Here is a tiny trained network, its code and every weight. The questions are about switching its units off for an input and a class, where a switched-off unit gives its printed mean instead of its output.

import numpy as np


def w(rows, s, z=0):
    codes = np.array(rows[::2]) - 128.0
    scale = np.full(codes.shape[1], s)
    scale[-1] = z or s
    return codes * scale


def f(y):
    return np.maximum(y, 0)


def log_softmax(a):
    a = a - a.max(-1, keepdims=True)
    return a - np.log(np.exp(a).sum(-1, keepdims=True))


def net(x, mask):
    res = np.array(x, float).reshape(1, 6) / 4 @ E
    y = f(res @ A[0][:, :-1].T + A[0][:, -1])
    res = res + np.where(mask, y, B[0][:, -1]) @ B[0][:, :-1]
    return log_softmax(res[-1] @ U[:, :-1].T + U[:, -1])


A, B = {}, {}
E = w([
[114,163,139,96,132,148,118,114,151,149,155],'x0',
[133,166,77,143,78,254,177,134,104,186,3],'x1',
[129,70,94,108,142,212,85,223,133,169,208],'x2',
[122,167,105,104,161,127,120,131,151,140,140],'x3',
[92,122,95,135,143,182,60,32,49,79,142],'x4',
[38,111,93,23,75,109,184,146,106,76,123],'x5',
],0.013)
A[0] = w([
[107,115,83,159,116,112,62,61,98,91,172,77],'neuron 0',
[110,204,217,142,140,23,125,33,142,46,71,73],'neuron 1',
[156,114,213,113,70,9,166,213,217,180,166,96],'neuron 2',
[99,86,137,117,140,136,107,185,155,148,160,74],'neuron 3',
[65,65,110,37,95,107,172,104,117,41,160,121],'neuron 4',
[117,26,94,114,163,171,66,170,127,124,201,113],'neuron 5',
[80,29,139,119,128,91,33,164,194,124,182,85],'neuron 6',
[77,126,117,6,100,58,150,202,78,80,152,111],'neuron 7',
[167,179,152,125,91,1,109,72,122,76,159,92],'neuron 8',
[86,122,115,129,151,162,37,43,38,49,192,113],'neuron 9',
[119,80,177,126,182,33,99,127,160,50,247,3],'neuron 10',
[221,141,218,240,180,102,24,118,146,141,178,129],'neuron 11',
[176,94,118,91,133,125,85,200,66,144,202,83],'neuron 12',
],0.0087,0.0069)
B[0] = w([
[77,130,123,181,184,90,167,186,133,93,166,191],'neuron 0',
[204,126,221,4,139,148,97,177,174,62,118,231],'neuron 1',
[76,180,136,214,207,81,240,193,112,123,226,222],'neuron 2',
[131,104,156,96,151,174,129,145,148,78,100,165],'neuron 3',
[166,89,97,128,175,106,62,49,195,209,159,211],'neuron 4',
[180,125,248,41,143,176,84,145,161,25,90,215],'neuron 5',
[136,157,125,138,38,194,104,124,42,106,97,206],'neuron 6',
[152,44,102,186,152,91,67,37,171,169,126,208],'neuron 7',
[129,169,149,91,23,160,91,160,97,105,81,214],'neuron 8',
[97,147,32,191,192,51,227,221,72,91,197,246],'neuron 9',
[38,166,99,211,8,203,126,109,47,180,57,251],'neuron 10',
[180,62,114,139,146,105,82,40,209,255,173,249],'neuron 11',
[208,109,182,79,142,112,132,157,181,57,97,186],'neuron 12',
],0.0089,0.02)
U = w([
[150,42,115,163,167,90,57,5,206,201,168,80],'0',
[95,149,113,201,199,88,212,219,144,94,196,90],'1',
[163,124,224,54,123,167,88,158,177,44,103,69],'2',
[96,163,88,167,37,234,115,115,107,167,50,251],'3',
],0.011)

Each question gives the input, the list of numbers given to net, and the class t.
The units are the neurons (one row each of A and B). Each row of codes is followed by its name. A weight is (code - 128) times the scale printed after its matrix; where a second scale follows, it is the last column's (A, B and U).
mask holds one flag per neuron, in row order. A switched-off neuron (its flag False) gives its mean, the last column of its row in B, instead of its output. The means were averaged over made-up inputs and are rounded, as every weight is.
A unit's drop is (log p(t) with every unit on - log p(t) with that unit switched off) / (log p(t) with every unit on - log p(t) with every unit switched off).
The circuit of an input: a set's keep is (log p(t) with only the set's units on - log p(t) with every unit switched off) / (log p(t) with every unit on - log p(t) with every unit switched off). Starting from the 12 units with the biggest drops (on a tie, the unit counted first), units are removed one at a time, each time the one whose removal leaves the highest keep (on an exact tie, the one counted first), for as long as the keep stays at least 0.8.
units of the circuit, in order: the units of the circuit, biggest drop first
most important unit: the unit with the biggest drop
k most important neurons: the k neurons with the biggest drops, biggest first
drop when u is switched off: that unit's drop, to one decimal
input [2,6,6,-8,-2,-7], class 0: units of the circuit, in order => [neuron 10]
input [-3,-1,-2,7,0,3], class 0: 2 most important neurons => [neuron 5; neuron 10]
input [-5,-8,-3,-6,4,7], class 3: 3 most important neurons => [neuron 10; neuron 8; neuron 11]
input [1,-4,-3,5,0,6], class 0: 2 most important neurons => [neuron 7; neuron 4]
input [8,3,6,1,-7,-7], class 0: 3 most important neurons => [neuron 11; neuron 9; neuron 0]
input [2,-2,0,3,4,-3], class 1: 4 most important neurons => [neuron 9; neuron 4; neuron 7; neuron 0]
input [2,7,-8,-1,8,5], class 1: 2 most important neurons => [neuron 9; neuron 5]
input [-5,8,-5,6,8,8], class 0: units of the circuit, in order => [neuron 4; neuron 10]
input [-2,-7,1,1,8,6], class 1: 3 most important neurons => [neuron 9; neuron 0; neuron 11]
input [-5,-8,-8,5,-7,-4], class 2: 2 most important neurons => [neuron 1; neuron 8]
input [6,0,7,5,7,5], class 1: 4 most important neurons => [neuron 9; neuron 1; neuron 11; neuron 8]
input [-8,-1,-5,4,-3,-4], class 2: 4 most important neurons => [neuron 1; neuron 9; neuron 7; neuron 4]
input [2,7,-8,3,-2,-7], class 2: 2 most important neurons => [neuron 10; neuron 1]
input [-6,-2,6,-4,4,-5], class 2: most important unit => neuron 5
input [2,-7,-2,8,8,-4], class 1: drop when neuron 0 is switched off => 0.8
input [-6,-2,2,3,6,8], class 0: drop when neuron 7 is switched off => 1.1
input [-3,-1,-1,6,7,-5], class 1: drop when neuron 5 is switched off => 0.0
